Each row was made from one small tree. The marks that hang from a mark follow it in brackets, in the order of their numbers. Every link used is in the known rows. Write each row's tree.
Each row is shifted at random along 7 fixed directions that mean nothing.
Known rows
q_785[q_165[q_190 q_709[q_47]]]: [-125  -77  126  141  118  -30 -312  -35 -141 -145 -134 -479 -243   44
   88  -12  -30   74   95   72  187  -23  -18   76   64  167  148  -31
 -188  138 -381   82   98 -239  -15  -61 -159   51   -8  337  -18   51
  -82  105  111  159  -25  -88 -148   39   36]
q_259[q_214[q_709[q_267]]]: [ -84  -82 -123  -57 -128   40  117 -149   67  194  151  142  283 -111
   66 -254  -31   -1  -43   63 -164  -28    8   62  -69  115  -73    3
   30  -93  -29  187   -9  101   75  -94  -45  -77  -87 -172   77 -162
 -164 -145   27  150 -197  -77  -75  -58  207]
q_47[q_448[q_259[q_190 q_214 q_267]] q_749]: [  64   86  -32 -161   31  -42  -77  -27   17   54   68  180   73  -70
   -1  131  -27   44  193   89 -121   20  -28   20   92   51   77  -15
  196    0 -356 -136   57 -113   38  235  226  -76  -80  -76  -51   -9
   56  -77   71  207    3  -61   -4 -139 -304]
q_31[q_165[q_259[q_214] q_709[q_47[q_448] q_190]]]: [ 202  101    2  192  154  -83 -181  314 -171 -325  -76    9 -102   52
 -109  -43  -22  -85    9  211  313 -110   36   -2   15  -89 -158  -65
   64  122  220  123 -267   68   36  273 -100  -49  195 -107   41  314
 -177  -46  -67   34  -90  -79   26   27  160]
q_214[q_709[q_190[q_928]]]: [  76  158    4  293  102  -22  130  200   26  -98  -38 -108   31 -237
    4  -73    9    7   34  -17   87 -192  166   32 -246 -169  -97 -123
   69  -41 -103  166  -63 -124    5   60   27   -9  -96  -94  -77  -23
 -130   87   24   30  -12   40   46 -164   81]
q_47[q_448[q_259[q_190[q_928] q_267]]]: [ -47 -142   15 -197  -57  -95 -205 -122   20  190   33  144   21   70
    3  172   50   38   81  -82 -173  109 -209   57  125    9  129   58
   17    5 -220 -182  174  -54   -4  118  134    8   79  -88    2   51
  -70 -162 -137   59   56   78  -82  -28 -242]
q_31[q_165 q_709[q_47 q_190 q_267 q_785[q_259]]]: [  52 -119   98    4 -114  -56 -317  -40  -57 -254  -30 -342 -163  242
  126 -172   73   98  -55    4   17   61 -161  298  218  -52  264  -22
  220   50  325   66  -93 -138   41 -169 -103   11  100   57 -114  111
   55  236  -40   78  -99 -169 -245  298  562]
q_749[q_267[q_47[q_448[q_259[q_190 q_214]]]]]: [ 363   39   -6   78  -18  -35  -27   -1  -33 -160  -76   90   50 -123
  101  150   54   52   73  -33   32  -63  -37  -47  -73   86  -94   35
  -32   45  106   44   62  -89 -116   68 -114  -35  -54  135  -22   50
  145   -7  138   62  -43   21    1   61 -178]
q_785[q_165 q_259[q_267[q_47]]]: [-126   20  -35   65   69  149   61 -120   46   -4   33  -38   25  -83
 -120  -99  -25   35  -54   17  -23   22  101   91  -15  112   27 -107
   12  -49 -409  132  -39 -114   36 -153 -153  -69 -143  152 -123 -198
  131  116  198  125 -149 -203  -40  102  -34]
q_165[q_259[q_190[q_928] q_785]]: [ -86    6  129  -55 -235 -112 -154 -202  100  225  -44  -28  172  -10
  -10  413  124    2   13 -305   -5   20   18  -69   51   84  197 -271
 -189  -77 -185 -357  250  -43  174   54  197  -80   54  -48 -145  -21
  172  247 -179  -58  135  229  124 -113  -77]
q_448[q_259[q_267[q_47 q_749] q_785[q_31]]]: [-117  225   -7  196  132  119  -33  255  -60 -285 -138  -58 -302    7
  -13   77   11    9   24   78  263  -46   92  -25 -127 -126 -127   45
  -31   91  125  -99 -127  -43  -62  210 -240    9   47  147 -149  128
  255   35   47 -214  100  -26   61  196 -295]
q_259[q_190 q_214[q_47 q_928[q_165 q_709]] q_267]: [ -69 -121 -153  -85 -156 -138 -420  -25  -39  -34  113  296  192   90
  150 -233   96  -55   96   -6 -161  -28 -194 -204  165 -120   37  101
  274   50 -142  101  -16  101  193 -136   30  -84  244 -202  229 -263
 -320  -98  -77  137 -334 -117  -93  220  329]
q_785[q_259[q_190[q_928] q_267]]: [ -83  -42  -37    6  -52  -82 -132   -4   12   85   53  130  106   -5
 -127  144   40   -9  -12 -187 -155  -26 -182  146   -5 -158   14  -94
  129   74 -173   68   33 -153   31   86  -17  -42  -13 -271 -103  -73
 -230 -100 -125  146  -50  -47 -165  169   99]
q_259[q_214[q_709[q_785[q_31]] q_928] q_267[q_47[q_448]]]: [ -39  374   -5  -86   58  170  386  -11   88    8  -32 -209  -92   13
 -126  197   42   -5   -9  -50  -15   49  198 -324 -117 -139 -151 -107
   91  -64  105 -338  -77  137  -14  103  138    1    1   19 -257 -139
  349  -21  -66 -296  187  261  184   77  105]
q_259[q_190[q_165] q_267[q_749]]: [ -77   31 -135  -17  -88  -17   79 -120  -89   43   32  110  269 -112
   71 -180  164  -39  178  -72  -39 -126  -10  -28  -64  -12  -68   81
   57   34  414   26  -56   26   22   18  -44   31  -85  -38 -100 -136
  -24   19   21   -5 -129   70  -92  149  291]
q_267[q_47[q_448[q_259[q_214 q_785]] q_749]]: [ 132  116 -103    0  280  146  158  188 -291 -381 -261  -60 -474  152
    2  123   -6  -13   74  160  270  171   14 -160   72 -141 -206  281
   79  143  220   16 -299  157 -229  303 -310  218  -82  562   47  249
    9 -143  210 -157   75  166   41  126 -274]
q_785[q_259[q_214[q_267 q_928]]]: [  41   20   25    3 -127  -65 -191  -59  152  170   72 -109  171  -91
   79  113  118  106   -9 -159 -158  -33   24  -38  -57   15  162 -236
   -5  -97 -676  -63  221 -263  129 -153  157 -152  -24   -8 -103 -317
  -19  230   32  124  -80  -30  -49   -3  -64]
q_709[q_190[q_928[q_31 q_165[q_259] q_214]]]: [ 289    3   30  178 -186 -243 -253  148   67  -40  -60  191  260 -274
   87 -143   55   33  -23  -95   39 -270  -31  206  -58  -25   23 -205
  135  -15 -304  217  145 -263  127 -136   77 -168  -14 -210   73   30
 -239  156  169  262 -167 -188  -50 -222  103]
q_190[q_928[q_31 q_165]]: [ 105    0   61  242   23  -24  -27  168  119  -15  115  350  170 -180
 -114 -328 -128  -23 -141   44  -77  -16  -31  260  -32   35   -2 -100
   15  -38 -276  171  -11  -82   20 -157   20  -44  -29 -224  148   21
 -244  -97  105  256 -113 -274  165 -231 -147]
q_267[q_47[q_448[q_259[q_190 q_214[q_709] q_785]]] q_749]: [  31   12 -201   39   -4  -10  -15   77 -127  -74 -207  149   72 -228
  207 -191   13   15   73  190  140 -174   37 -138 -100  130  -92  161
   81  -45  155  124  -33  172  -29  105 -134   11 -124  200   64  -43
   17   67  222  -25 -245  -45  -16  128  -91]
q_749[q_267[q_47[q_448[q_259[q_190]]]]]: [ 135 -185   76  233  130 -111 -585   44  -78 -272   15  123  -88   95
  104   98 -109   56  -52  205  -74   62 -298   58  113  195  187  183
   37   91  -96   60  130 -101  -80  128  -94  -36  152   59  168   77
  -75  -84  -67  325 -170 -253  -92  179 -398]
q_928[q_31 q_165[q_709[q_267]] q_190 q_214[q_47]]: [ 323   12  273  -92   33    5  183  239  117   61   60  197 -470   18
  -98   23 -227  -54 -188  -90 -141  195  -89  155   88 -161  -74   41
 -125  149  145   47   71   97 -261 -412  126  124  213  -53  287  142
   17 -279   54  -78  303   12  196  -55  -47]
q_31[q_165[q_190 q_259[q_785]] q_709[q_47[q_448] q_267]]: [ 288   23  -63  -88 -264 -101  -14  -18    4  -64  -32   16  185 -154
    2 -214  192  -56  118  -17  269 -116  189    7   22  102    6 -235
  -67 -112  279   24 -126  165  201   17  122 -145  154  -44  -83  240
  236  210  -28 -291 -113  142  168 -153  275]
q_448[q_259[q_190[q_165[q_709]] q_214 q_267[q_749] q_785]]: [-158  164  -34  -37 -161   49  -48  -70  -20  -33  -33   95   65   45
  107  257  191   11  153 -190  168  -35   72 -135  -18    0  -25  -53
  -40   17  259 -314   20  -48  146   83  -57  -61   56   36 -173  -30
  261  125   30 -137   42   85   27  115   27]
q_709[q_47 q_190 q_267[q_749] q_785[q_165 q_259]]: [ 233   41  -48   11 -163  -81   28  -87 -107  -53 -172 -508   48    0
 -136  126   10   51 -364 -150    9 -196  -52   83  -69   21  -90  -83
  248   15  324   91 -189   89   81  -35  -76 -188  -30 -200 -361  242
  212  133 -168 -173  -76  -40 -204  195  431]
q_448[q_259[q_190[q_928]]]: [ -89  -54  -11 -249 -205   -9  350 -160  235  403  124  335  377 -164
  -17  164  -41   10    9 -254 -242  -81   49  163 -102   26  -69 -101
 -107 -100 -173  -54  217 -115   22  -91  157  -73 -191 -471  -60 -134
   43  -77   32   96  156  -30  -12 -204  -60]
q_165[q_190[q_928] q_259[q_214 q_267]]: [-434 -115   -8  -80   83   23  -36 -152  -30  151   81  -22   38  150
   44  -60 -113  -22  151   93  -65   10 -125  127  189  100  -27   10
 -181  124  149   31   69 -109   -8   61  -59  114 -106  -76   79   61
 -325 -270   25  298  108  -17 -191   66  136]
q_267[q_47[q_448[q_259]]]: [ 187   61   47  -39  -25  -51   -7   12   83   43 -108  105  -13 -127
   59  224  -22   75   31  -25  -51  -36    3   19  -33   69   36  -24
  -92  -11 -234 -134  214 -113  -87  104   98  -28  -29   65  -38   -8
  115   66  109   72   64   88   -4  -24 -356]
q_47[q_448[q_259[q_190 q_785]] q_749[q_267]]: [ 351  131 -267  159  181  -34  189  244 -185 -301 -114  247   64 -369
  -23 -249   11  -67  264  304  207 -204  122   43 -149  -72 -352  106
  327   93   30  414 -335   11  -83  368 -161  -33 -274   20   31  258
   26 -191  267   41 -190 -122   56 -224 -331]
q_267[q_47[q_448[q_259[q_190 q_214[q_928[q_31]]]] q_749]]: [ 191  165  119 -118   67  -34  -99  104    8  -96 -119  -36 -211   57
   32  428  -50   73   43  -45  -37  101  -51 -159  100  -15  137   -6
   47   46 -299 -326  174  -93  -94  181  227   12   33  154  -47  -23
  136   61   36   39  171   77   66   28 -355]
q_214[q_47 q_709[q_785[q_165]] q_749]: [  13  -46  -27   63   20 -115  -28    6  128  224  100 -305   52 -121
  -11 -146  -85   -6  -97   54 -184 -158   69 -207 -155  -24  151   38
    9  -95 -685  -13  151   56   85  -28  306  -63   22 -196  167 -307
 -114  110 -308 -177 -136   -6   17 -126   16]
q_214[q_47[q_448] q_267]: [ 309 -102 -172  -11  111   10  204   22  -45   52  -26  -48   13  -93
  102 -434  155  -26   81  107  -60  -14  158 -275  -96  -85 -162  186
  -73  -78  -59  236 -151  157  -89  -73  -30  103  -54  348  170  -97
 -120  -35  111 -209 -111  251   46  -89 -213]
q_448[q_259[q_190 q_214[q_928] q_267[q_47[q_749]] q_785]]: [-177   -2 -175 -226 -167   73  -84 -150 -103 -107  -59  136   -3  226
  102  191  183  -24   57 -131  141  125   16 -321  111  -28  -38  119
   73  -45   34 -226  -76  223  179   49 -142  -40  108  175   13  -81
  195   30   11 -279  -42  111   68  102   37]
q_749[q_267[q_47[q_448[q_259[q_214[q_709[q_190]]]]]]]: [ 359  -64 -176  -58  -63  -43  249  -28  -37   23  -21  229  180 -189
   13  -10    2  -25  -23    9  -47 -140  -32  -14 -168    7 -284  150
   45  -12  278  265  -32  130 -132   85 -136  -44 -102 -116   80   92
   15 -242   49  -86 -101   36  -30  -28  -14]
q_709[q_190[q_165] q_267[q_47 q_749]]: [ 165   54   64    8  -84   39  145 -153    9   23   27  -75  156   66
  -44  182  -24   20 -247  -74 -107   30   40  -91    5  178   87   55
  -55 -126  667 -178  -12  178    3  -27  152  -68   57  -17 -192   -2
  280  183 -104  -87   80  110   39   53   47]
q_31[q_165[q_259[q_190] q_709[q_267]]]: [ -27  227  192   85   89   54  271   59  102    6   19 -170   10 -131
   -5  -14  -66   -2  225   78   32  -68  198  194  -24   25  -21 -231
 -169  100  301  -33   13 -214 -100   11   74   68 -144  -65 -169  -17
  266  118  120  189  228   11  -10  -28  198]
q_785[q_31[q_190[q_165 q_928] q_709] q_259[q_267]]: [-121  -47   58  112   68   -5 -254  213   -4 -154   56   42 -124  145
 -234  -74   89    0  -23  -59   70   74 -147  124   42 -278  191 -120
  188   24  -72  102 -100 -223  -14   41  -76  -10  155  -57 -137   32
 -290   63 -144  -19  -66 -235 -104  214  100]
q_259[q_267[q_47[q_448] q_749] q_785[q_165[q_709]]]: [-260  173  186  193  170   39 -277   48  -43  -97  -76 -243 -373   98
 -122  219 -135   21  -54  179  -62   57 -112  -14   73  104  232   12
   21  149  135 -349   90  -32  -53  345   13   41  109   51 -234   26
  351  -83 -215   13  118  -79   32  362 -331]
q_165[q_190[q_928[q_31]] q_259[q_785]]: [-186  -83    6 -153 -171   12  204 -268  104  301    7   37  219  -86
  -11   27  -23  -53    9 -162   46    5  133   24   22  189   -3 -188
 -319 -131   10 -108  167  104  115 -110  117  -14 -129  -13   20   51
   68   53   20 -115  161  198  189 -321   -8]
q_448[q_259[q_214[q_709 q_928[q_165]]]]: [-200  -46 -151  105  125   82   15  164   63  -37  162  351  132  -78
    6 -263 -143  -57  -70  260   33  -39   89   28  -77   26 -168   98
   89  -78 -347  236 -143   92   96  -46  -70 -101   22 -295  254  -41
 -209 -172   56  139 -197 -329   83 -160 -155]
q_190[q_165[q_259] q_928[q_214[q_47[q_448 q_749[q_267]]]]]: [ 287  151  -62  237  199   38  303  226  -69 -190  -22  208  105  -67
 -169 -103   72 -111   27   76  242  -26  151 -118  -82   23 -238  -32
  -60   -7  243  111 -273    8  -28   99   36  100  -90  114   77  181
 -137  -35  181   19   -4  104  172 -294 -257]
q_165[q_259[q_785] q_709[q_190]]: [-353 -362  -32 -353 -252  -50   28 -473   22  505   63    0  175  163
  -18  189  -74  -62 -160  -38 -141   86  -82   89  118  219  119   84
 -174 -127  243  -51  218  321  115  -49   36   -5    3 -133  125   14
   81  -53 -247 -127   84  174  -71 -146  215]
q_47[q_448[q_259[q_267[q_749] q_785]]]: [-131   -2  -31   46  147  148  -29  -61  -45  -81  -12   42 -149    0
   48 -134   -2   27   63  191   70  139   65   13   39  136   19  106
    2  -63    8  -91  -92   94  -16   64  -95   53  -52  290  -24   75
  208   -4  103  -37   -3   25  130  -62 -380]
q_448[q_259[q_190 q_214[q_47 q_267 q_709]]]: [-174 -115  -62  -24   99  102 -125   23  -57  -97   41   73 -105  218
  181    0   58   -1   39  -11   65  131   24 -241   63  -65  -22  184
  -33  -30  -75   -9  -90   67   45 -107 -132   51  108  184  197  -98
 -157  -14   30   -8  -61  -34  -17   98  -55]
q_190[q_165[q_259[q_785] q_709[q_267]]]: [ 130   95  -77   93   -4   -4  141   55 -217 -111 -140 -182 -104   78
 -121  185  232 -109   67  -63  390   36   82 -122  -67  -94 -215   48
 -214   99  543  -40 -236  180  -15  214 -159   97  133  304  -40  340
   52   14 -117 -406   67  425   31  -75   46]
q_31[q_165[q_259] q_190 q_709[q_47]]: [  88 -113    1 -135   38   32  274  199  -52 -159   79  155  -71   73
  -87 -387   13  -92   71   69  111  -33   48  120   50 -192  -72   -2
   73   41  531  270 -293  116 -113    3 -140  121   23 -182   72  222
 -227 -116  -66 -117   -1 -141   52   77  505]

Which tree is each row?
[ 171   47   34  161  -13 -169 -304  250   18 -201  -20 -202   19 -106
   95 -290    0   23    1  141   13 -159  -44   32  -37  -44   65 -100
  132   70 -316  155   56 -120   55  -59  113  -98   99 -174   59  -81
 -125   75  -54   64 -122 -171  -53  -52  119]  q_214[q_928[q_31[q_165[q_709[q_47 q_190 q_267]]]]]
[ 184  -93   21   56  -38  -82  146  124  103   40  103  326  211 -146
  -47 -351   16  -25   -2  -27 -126  -98   39   20  -72  -44   12  -73
   36  -65 -111  237   -9  -84  -13 -145   38    7  -53 -171  138  -64
 -278  -68   95  142  -70 -160   99 -209   16]  q_31[q_190[q_928[q_165 q_214[q_47 q_267]]]]
[-180  -55  -14 -132   92  221  210 -104   23   52   28   37  -62   69
 -203 -128  -54    4 -149    0  -38  168   71  -50  -18  -10   63   -8
   63 -169  114   38 -110  164  -91 -145 -118   14  -72  197 -155 -137
  128  103   35 -177   20  -81   95  127   50]  q_785[q_31[q_190] q_259[q_267[q_47[q_448] q_749]]]
[-187  -88    2    4  161   58 -290   97  -62 -171  105  126 -257  298
  -31  152 -126    8  -87  159  -10  163 -180   53  107   10   61  253
  -29   78 -139  -88  -26   37  -36  174 -114   28  193    4  151  102
  -61 -196 -123   58   32 -133  -57  151 -348]  q_448[q_259[q_267[q_47[q_749]]]]
[-120 -254  -47 -175 -176  -49    4 -320   32  200   -4 -119  206   89
  -46  -78  -73   22 -289  -29 -166   23  -85  173   24    9   73   76
  169 -154  -19   85   57  125   58 -152  -45 -106  -69 -168  -38   -5
  -23  108 -114  -32  -64 -105 -114  -52  291]  q_709[q_190 q_785[q_31]]
[-208 -195  -42 -254  -97  -14 -135  -92   43  231  120  -38  -72  175
  153  107   19   55    0  -78 -120  114 -103 -139   59  -24  123  150
 -103  -68 -512 -138  199   51   59 -151   88    7  111  -23  201 -196
 -125  -77 -143 -162   33   16  -47  -60  -41]  q_448[q_259[q_214[q_709 q_749 q_928[q_190]]]]
[-122   89  225  177  202  135  -33  -36  111  -25   68 -583 -274  154
    4   53 -140   66 -192   79  -96  168   91 -175  -10  136  270    7
 -154  -94 -112 -270   27   78  -28 -134  204   70  108  230  -67 -150
  287  254 -229  -91  127   87  125  101 -102]  q_214[q_47 q_709[q_267[q_749] q_785[q_165]]]
[-218   80 -110   12  -30  -12 -143  -10  -70 -113  -30  147   70   82
   -6   44   -2  -52   17   16  -49  -61 -125 -121   31 -150  -87   50
  299   97  257  -14  -88   75   72  171 -116  -57   87 -233  -35  -95
 -156 -164  -97  126 -182 -121 -162  369  371]  q_259[q_190 q_214[q_709[q_785[q_31]]] q_267[q_47]]
[  42  153   73  102  -65  -37  -46   14  -17  -28  -85 -321  -34  -11
  -82  323   62   38  -44 -106  169  -59   37   11 -155   21   31 -145
  -77    3  -24 -167   40  -50   50   87   13  -23   12   85 -195   56
  212  237  -60 -128   91  165   23   20  101]  q_165[q_709[q_785[q_259[q_190[q_928] q_267[q_749]]]]]
[-183 -193   37 -101  -56  -72 -179 -216   16  240  134   42  139  280
  -81  225  -47  -52 -143   32  -79  133 -167    5  157  171  151   88
 -174  -18   98 -206  132  111   91   45  154   -1  194 -127  160   57
 -170  -30 -278   73  -15   63  -86  -27    4]  q_190[q_165[q_259[q_214[q_47]] q_709[q_785]]]
[ -76  -93   80   59  -15   65 -175  -96  -10  -19  108  159  110  282
  -56   15   74  -20 -131 -108   89  263  -93  -67  197  172  170  -37
 -194 -104   62 -242    4   54  128 -163   57   50  143  208  127   37
 -217   78  -23   68  -36   19  134 -153 -102]  q_190[q_165[q_259[q_214]] q_928[q_31]]
[ 115  -87  -71   95   60   23  120  162  -79  -95  104  296  -11  -37
  -78 -133 -119  -84 -134   47  -22   -5  -37  182 -117 -191 -199  157
  167   -4  344  322 -214  149  -63  -78  -98   20   43 -202  135  154
 -238 -184    0   40 -101  -70   50  -85   33]  q_928[q_709[q_190[q_165]]]
[ -52 -248 -148 -299 -336  -52 -202 -323   11  149   40  270  253  126
  211  104  146   18   20 -204  -44   76  -76 -162  126  132  101   92
  -22 -124 -190 -104  144  130  209 -116  -50 -119   57   42  144 -155
   51   87    5  -86 -154   11  -13  -26    7]  q_448[q_259[q_190 q_214[q_47[q_749[q_267]]] q_785]]
[ -43 -254  -39  -97 -154   -8   61 -217    1  253  111  168  194   86
 -100 -168    5  -28 -159  -58 -110  176 -111  124   73  149   63  103
 -158 -125   -7   84    1  209   51 -212  -60   68   33   32  175   10
 -114 -130  -27  -38  -56   67   63 -218   89]  q_190[q_928[q_165[q_709[q_267]]]]
[  51   97  107  199  218  -11  -73  248   61 -102   19 -103 -213 -121
   94  -91 -117    8   43  173  -61  -57   59  -87  -76   18   61   19
   97   56 -257   49   48 -138  -60   -9  192   40  -25  -27  142 -150
  -55  -15   17  170    9  -90  -15  -76 -224]  q_928[q_214[q_47[q_448[q_259[q_190]]] q_709[q_267] q_749]]
[ 389  -31 -125 -264 -224  -91  351   92  122  160  -39  -66  -17 -205
  158 -307   73   -8   37 -177 -109 -110   82 -155 -156 -297 -202   15
  -15  -54 -258  216   75  176  -84 -455  171   52  -25   14  190 -197
  -26   61  114 -435   35  281  112 -162  185]  q_214[q_47 q_928[q_31 q_190 q_709[q_785]]]
[-347  -29  235  -22  177   90  -51 -112    3  104 -130 -575 -273   38
  -14   35  -70   77  121  -10   93  101   70  103  110   45  187 -143
 -274   74 -469  -49  185 -333 -140 -165  -69   92 -124  378 -162  -34
   59  180  108   76  220  -79 -104   36  -29]  q_785[q_31 q_165[q_190 q_259]]
[-137 -190 -153 -165 -115   -7   54 -183 -139  125    0   -2  109  142
  -45  -21   72  -90  -42   53  183  -15   -1  -33   11  114 -135  110
 -112  -61  368  154  -93  308  110  -17 -161   44   34   99  155  134
  -49  -69  -21 -183  -30  202  -76 -134  321]  q_165[q_259[q_267] q_709[q_190[q_928[q_214]]]]
